Here is a tiny trained network, its code and every weight. The questions are about switching its units off for an input and a class, where a switched-off unit gives its printed mean instead of its output.

import numpy as np


def w(rows, s, z=0):
    codes = np.array(rows[::2]) - 128.0
    scale = np.full(codes.shape[1], s)
    scale[-1] = z or s
    return codes * scale


def f(y):
    return np.maximum(y, 0)


def log_softmax(a):
    a = a - a.max(-1, keepdims=True)
    return a - np.log(np.exp(a).sum(-1, keepdims=True))


def net(x, mask):
    res = np.array(x, float).reshape(1, 5) / 4 @ E
    y = f(res @ A[0][:, :-1].T + A[0][:, -1])
    res = res + np.where(mask, y, B[0][:, -1]) @ B[0][:, :-1]
    return log_softmax(res[-1] @ U[:, :-1].T + U[:, -1])


A, B = {}, {}
E = w([
[84,119,204,103,177,99,222,200,92],'x0',
[99,255,168,59,119,136,120,143,157],'x1',
[66,143,85,105,161,121,141,83,97],'x2',
[105,40,136,56,194,176,60,162,61],'x3',
[114,104,122,182,39,50,70,155,39],'x4',
],0.0082)
A[0] = w([
[156,65,179,29,229,187,143,235,6,173],'neuron 0',
[138,214,131,11,117,143,179,139,226,253],'neuron 1',
[151,124,181,74,44,17,84,132,188,188],'neuron 2',
[98,186,143,135,4,58,74,149,122,181],'neuron 3',
[137,133,126,190,106,166,93,53,174,226],'neuron 4',
[204,103,110,150,124,220,156,40,216,179],'neuron 5',
[138,2,142,96,126,165,173,164,82,178],'neuron 6',
[181,124,139,152,53,105,99,189,189,237],'neuron 7',
[224,96,96,129,188,148,153,50,247,214],'neuron 8',
[67,116,199,104,189,164,161,241,75,253],'neuron 9',
[149,55,150,137,56,160,122,84,91,147],'neuron 10',
[42,70,148,182,208,52,150,102,132,248],'neuron 11',
],0.0064,0.0019)
B[0] = w([
[168,139,123,63,175,126,114,181,73,236],'neuron 0',
[112,160,119,157,169,207,188,88,127,255],'neuron 1',
[208,207,161,191,126,165,93,153,92,191],'neuron 2',
[161,174,179,183,54,82,128,129,109,227],'neuron 3',
[195,111,107,196,119,80,166,131,174,203],'neuron 4',
[176,90,108,179,162,131,164,113,224,228],'neuron 5',
[98,53,161,122,132,64,91,171,155,198],'neuron 6',
[138,167,150,183,82,170,98,203,148,200],'neuron 7',
[254,70,97,115,148,153,175,147,221,237],'neuron 8',
[119,160,120,67,131,104,140,134,90,230],'neuron 9',
[33,107,121,140,156,92,137,135,99,182],'neuron 10',
[147,97,70,104,78,147,127,118,62,202],'neuron 11',
],0.0082,0.0078)
U = w([
[80,199,159,68,178,150,211,72,81,96],'0',
[101,50,179,179,120,120,98,160,134,5],'1',
[193,99,104,152,153,156,190,97,221,115],'2',
[107,79,6,135,74,39,179,32,83,252],'3',
[161,210,220,177,69,106,90,142,96,151],'4',
[149,108,192,1,175,98,59,184,59,129],'5',
],0.0077,0.002)

Each question gives the input, the list of numbers given to net, and the class t.
The units are the neurons (one row each of A and B). Each row of codes is followed by its name. A weight is (code - 128) times the scale printed after its matrix; where a second scale follows, it is the last column's (A, B and U).
mask holds one flag per neuron, in row order. A switched-off neuron (its flag False) gives its mean, the last column of its row in B, instead of its output. The means were averaged over made-up inputs and are rounded, as every weight is.
A unit's drop is (log p(t) with every unit on - log p(t) with that unit switched off) / (log p(t) with every unit on - log p(t) with every unit switched off).
The circuit of an input: a set's keep is (log p(t) with only the set's units on - log p(t) with every unit switched off) / (log p(t) with every unit on - log p(t) with every unit switched off). Starting from all 12 units, units are removed one at a time, each time the one whose removal leaves the highest keep (on an exact tie, the one counted first), for as long as the keep stays at least 0.8.
circuit, biggest first: the units of the circuit, biggest drop first
k most important neurons: the k neurons with the biggest drops, biggest first
drop when u is switched off: that unit's drop, to one decimal
input [6,-7,-1,2,-8], class 5: circuit, biggest first -> [neuron 0]
input [1,-8,-3,-4,7], class 4: circuit, biggest first -> [neuron 7; neuron 3]
input [3,-8,-5,-4,8], class 4: circuit, biggest first -> [neuron 3; neuron 7]
input [7,2,-1,-4,1], class 0: circuit, biggest first -> [neuron 9; neuron 4; neuron 6]
input [7,6,-6,-6,-4], class 0: circuit, biggest first -> [neuron 1; neuron 5]
input [-1,-7,0,-6,7], class 4: circuit, biggest first -> [neuron 7; neuron 3]
input [7,-6,-8,-5,-1], class 1: circuit, biggest first -> [neuron 6; neuron 1; neuron 4]
input [-4,-6,-4,-5,4], class 4: 4 most important neurons -> [neuron 7; neuron 3; neuron 2; neuron 1]
input [6,-2,1,2,-8], class 5: 3 most important neurons -> [neuron 0; neuron 6; neuron 9]
input [2,5,-1,2,0], class 0: 2 most important neurons -> [neuron 1; neuron 6]
input [3,-2,2,2,5], class 5: drop when neuron 5 is switched off -> 0.1
input [-1,-7,-2,7,-3], class 5: drop when neuron 0 is switched off -> 0.2
input [2,-7,-3,2,-2], class 5: drop when neuron 0 is switched off -> 0.2
